Here is a tiny trained network, its code and every weight. The questions are about switching its units off for an input and a target symbol, where a switched-off unit gives its printed mean instead of its output.

import numpy as np


def w(rows, s, z=0):
    codes = np.array(rows[::2]) - 128.0
    scale = np.full(codes.shape[1], s)
    scale[-1] = z or s
    return codes * scale


def norm(h):
    return h / np.sqrt((h * h).mean(-1, keepdims=True) + 1e-5)


def softmax(a):
    e = np.exp(a - a.max(-1, keepdims=True))
    return e / e.sum(-1, keepdims=True)


def log_softmax(a):
    a = a - a.max(-1, keepdims=True)
    return a - np.log(np.exp(a).sum(-1, keepdims=True))


def net(x, mask):
    ids = ['αβγδεζηθμπτφψ'.index(c) for c in x.split()]
    T = len(ids)
    res = E[ids] + P[:T]
    u = 0
    for l in range(2):
        r = norm(res)
        for j in range(3):
            rows = slice(4 * j, 4 * j + 4)
            q, k, v = (r @ M[l][rows].T for M in (Q, K, V))
            z = softmax(np.where(np.tri(T) > 0, q @ k.T / 4**0.5, -1e9)) @ v
            o = O[l][rows]
            res = res + np.where(mask[u + j], z, o[:, -1]) @ o[:, :-1]
        u += 3
    return log_softmax(norm(res)[-1] @ U[:, :-1].T + U[:, -1])


Q, K, V, O = {}, {}, {}, {}
E = w([
[185,93,147],'α',
[166,111,167],'β',
[138,147,116],'γ',
[179,87,135],'δ',
[140,142,177],'ε',
[183,147,128],'ζ',
[166,99,167],'η',
[151,135,164],'θ',
[132,138,136],'μ',
[141,119,144],'π',
[214,113,50],'τ',
[130,107,5],'φ',
[85,68,114],'ψ',
],0.013)
P = w([
[109,125,124],'0',
[116,211,209],'1',
[198,2,153],'2',
[95,124,134],'3',
[122,238,169],'4',
[188,28,135],'5',
[94,121,132],'6',
[121,240,177],'7',
[187,22,133],'8',
[93,122,130],'9',
[122,237,175],'10',
[215,10,136],'11',
],0.01)
Q[0] = w([
[233,131,109],'0.h1',
[57,81,215],'0.h1',
[111,70,144],'0.h1',
[182,149,198],'0.h1',
[74,123,82],'0.h2',
[171,171,96],'0.h2',
[116,2,85],'0.h2',
[229,129,189],'0.h2',
[161,144,129],'0.h3',
[156,80,173],'0.h3',
[93,84,139],'0.h3',
[36,198,171],'0.h3',
],0.011)
K[0] = w([
[245,146,103],'0.h1',
[100,86,153],'0.h1',
[110,141,215],'0.h1',
[219,29,112],'0.h1',
[134,87,184],'0.h2',
[153,132,153],'0.h2',
[75,90,94],'0.h2',
[132,218,131],'0.h2',
[149,105,110],'0.h3',
[154,219,174],'0.h3',
[143,206,201],'0.h3',
[65,63,146],'0.h3',
],0.012)
V[0] = w([
[171,100,134],'0.h1',
[126,63,209],'0.h1',
[47,88,142],'0.h1',
[194,97,160],'0.h1',
[123,36,140],'0.h2',
[45,161,96],'0.h2',
[198,130,115],'0.h2',
[112,7,83],'0.h2',
[183,110,182],'0.h3',
[128,123,54],'0.h3',
[80,138,201],'0.h3',
[186,149,134],'0.h3',
],0.011)
O[0] = w([
[213,86,118,207],'0.h1',
[108,84,34,165],'0.h1',
[114,137,80,30],'0.h1',
[190,121,119,244],'0.h1',
[96,83,119,64],'0.h2',
[214,86,116,58],'0.h2',
[86,152,130,188],'0.h2',
[108,88,170,3],'0.h2',
[251,130,185,211],'0.h3',
[3,87,203,88],'0.h3',
[192,206,36,115],'0.h3',
[166,52,166,203],'0.h3',
],0.0072,0.0046)
Q[1] = w([
[136,86,62],'1.h1',
[150,114,74],'1.h1',
[75,105,10],'1.h1',
[148,146,149],'1.h1',
[95,197,187],'1.h2',
[132,176,117],'1.h2',
[47,165,40],'1.h2',
[69,198,114],'1.h2',
[88,93,102],'1.h3',
[137,191,145],'1.h3',
[136,120,74],'1.h3',
[158,127,168],'1.h3',
],0.012)
K[1] = w([
[161,37,80],'1.h1',
[218,98,103],'1.h1',
[104,84,8],'1.h1',
[205,195,209],'1.h1',
[2,177,168],'1.h2',
[79,195,80],'1.h2',
[79,120,26],'1.h2',
[43,166,46],'1.h2',
[130,208,254],'1.h3',
[73,56,76],'1.h3',
[73,216,193],'1.h3',
[141,102,123],'1.h3',
],0.0094)
V[1] = w([
[176,109,50],'1.h1',
[170,255,90],'1.h1',
[214,242,133],'1.h1',
[57,250,52],'1.h1',
[147,153,106],'1.h2',
[49,143,254],'1.h2',
[143,252,47],'1.h2',
[82,120,129],'1.h2',
[92,38,152],'1.h3',
[70,89,38],'1.h3',
[126,38,52],'1.h3',
[198,121,56],'1.h3',
],0.0062)
O[1] = w([
[119,158,221,153],'1.h1',
[19,27,110,183],'1.h1',
[20,164,151,254],'1.h1',
[118,31,184,26],'1.h1',
[77,123,140,141],'1.h2',
[155,160,106,73],'1.h2',
[48,193,254,110],'1.h2',
[232,126,145,75],'1.h2',
[12,144,121,107],'1.h3',
[64,179,138,64],'1.h3',
[35,176,151,141],'1.h3',
[142,96,170,206],'1.h3',
],0.0041,0.0036)
U = w([
[146,137,124,92],'α',
[172,153,99,101],'β',
[83,137,192,207],'γ',
[147,117,126,117],'δ',
[172,204,84,94],'ε',
[180,166,251,66],'ζ',
[163,135,96,114],'η',
[158,188,95,125],'θ',
[85,175,68,254],'μ',
[124,138,21,121],'π',
[145,30,251,59],'τ',
[86,94,104,185],'φ',
[123,114,99,148],'ψ',
],0.014,0.0061)

Each question gives the input, a string of symbols that net reads in full, and the target symbol t.
The units are the heads (4 rows each of Q, K, V and O). Each row of codes is followed by its name. A weight is (code - 128) times the scale printed after its matrix; where a second scale follows, it is the last column's (O and U).
mask holds one flag per head, layer by layer. A switched-off head (its flag False) gives its mean, the last column of its rows in O, instead of its output. The means were averaged over made-up inputs and are rounded, as every weight is.
A unit's drop is (log p(t) with every unit on - log p(t) with that unit switched off) / (log p(t) with every unit on - log p(t) with every unit switched off).
The circuit of an input: a set's keep is (log p(t) with only the set's units on - log p(t) with every unit switched off) / (log p(t) with every unit on - log p(t) with every unit switched off). Starting from all 6 units, units are removed one at a time, each time the one whose removal leaves the highest keep (on an exact tie, the one counted first), for as long as the keep stays at least 0.8.
circuit, biggest first: the units of the circuit, biggest drop first
unit that matters most: the unit with the biggest drop
which heads matter: for each layer, one digit per head in row order, 1 if its drop is at least 0.15 and else 0, layers parted by /
drop when u is switched off: that unit's drop, to one decimal
input φ τ β φ, target φ: which heads matter	111 / 000
input τ α τ η φ, target γ: which heads matter	100 / 000
input π μ φ β δ ζ π μ φ φ τ, target γ: circuit, biggest first	[0.h3, 1.h1]
input ε γ φ ζ ζ, target γ: circuit, biggest first	[0.h3]
input τ η τ τ π τ τ ε φ ζ, target ζ: circuit, biggest first	[0.h1, 0.h2, 0.h3, 1.h1]
input μ β γ φ δ, target γ: circuit, biggest first	[0.h3, 1.h1]
input γ φ τ τ μ α φ θ ε τ, target τ: circuit, biggest first	[0.h1, 0.h3]
input η η τ θ τ μ π δ γ γ, target γ: which heads matter	000 / 000
input τ τ φ, target τ: which heads matter	110 / 000
input η π τ ζ τ π β π φ φ π, target γ: circuit, biggest first	[0.h3, 1.h3]
input α ε τ τ τ φ ζ, target ζ: circuit, biggest first	[0.h1, 1.h1]
input μ φ ζ θ φ φ τ μ, target γ: which heads matter	001 / 001
input φ τ τ τ μ δ τ τ δ β τ φ, target τ: which heads matter	111 / 000
input α α π μ, target μ: which heads matter	100 / 000
input π η α α δ ψ μ π τ π, target π: circuit, biggest first	[0.h1]
input π ε γ φ, target φ: which heads matter	101 / 000
input μ τ τ π μ φ τ π, target γ: circuit, biggest first	[1.h1, 0.h3]
input τ η θ τ μ τ β τ, target ζ: which heads matter	101 / 000
input ζ μ φ μ τ γ, target τ: which heads matter	100 / 000
input γ ζ φ μ μ, target γ: which heads matter	001 / 100
input φ η ψ ψ ε, target μ: which heads matter	000 / 000
input τ μ ζ τ π π τ μ ψ τ, target τ: which heads matter	111 / 000
input φ μ γ μ θ β τ ψ, target μ: unit that matters most	0.h1
input μ θ ψ δ τ φ τ β τ γ, target γ: drop when 1.h2 is switched off	0.0
input μ τ π β τ ζ π φ, target γ: drop when 1.h1 is switched off	0.1
input τ α η μ β δ β τ ψ μ, target μ: drop when 0.h1 is switched off	0.3
input φ β τ φ τ, target γ: unit that matters most	0.h3
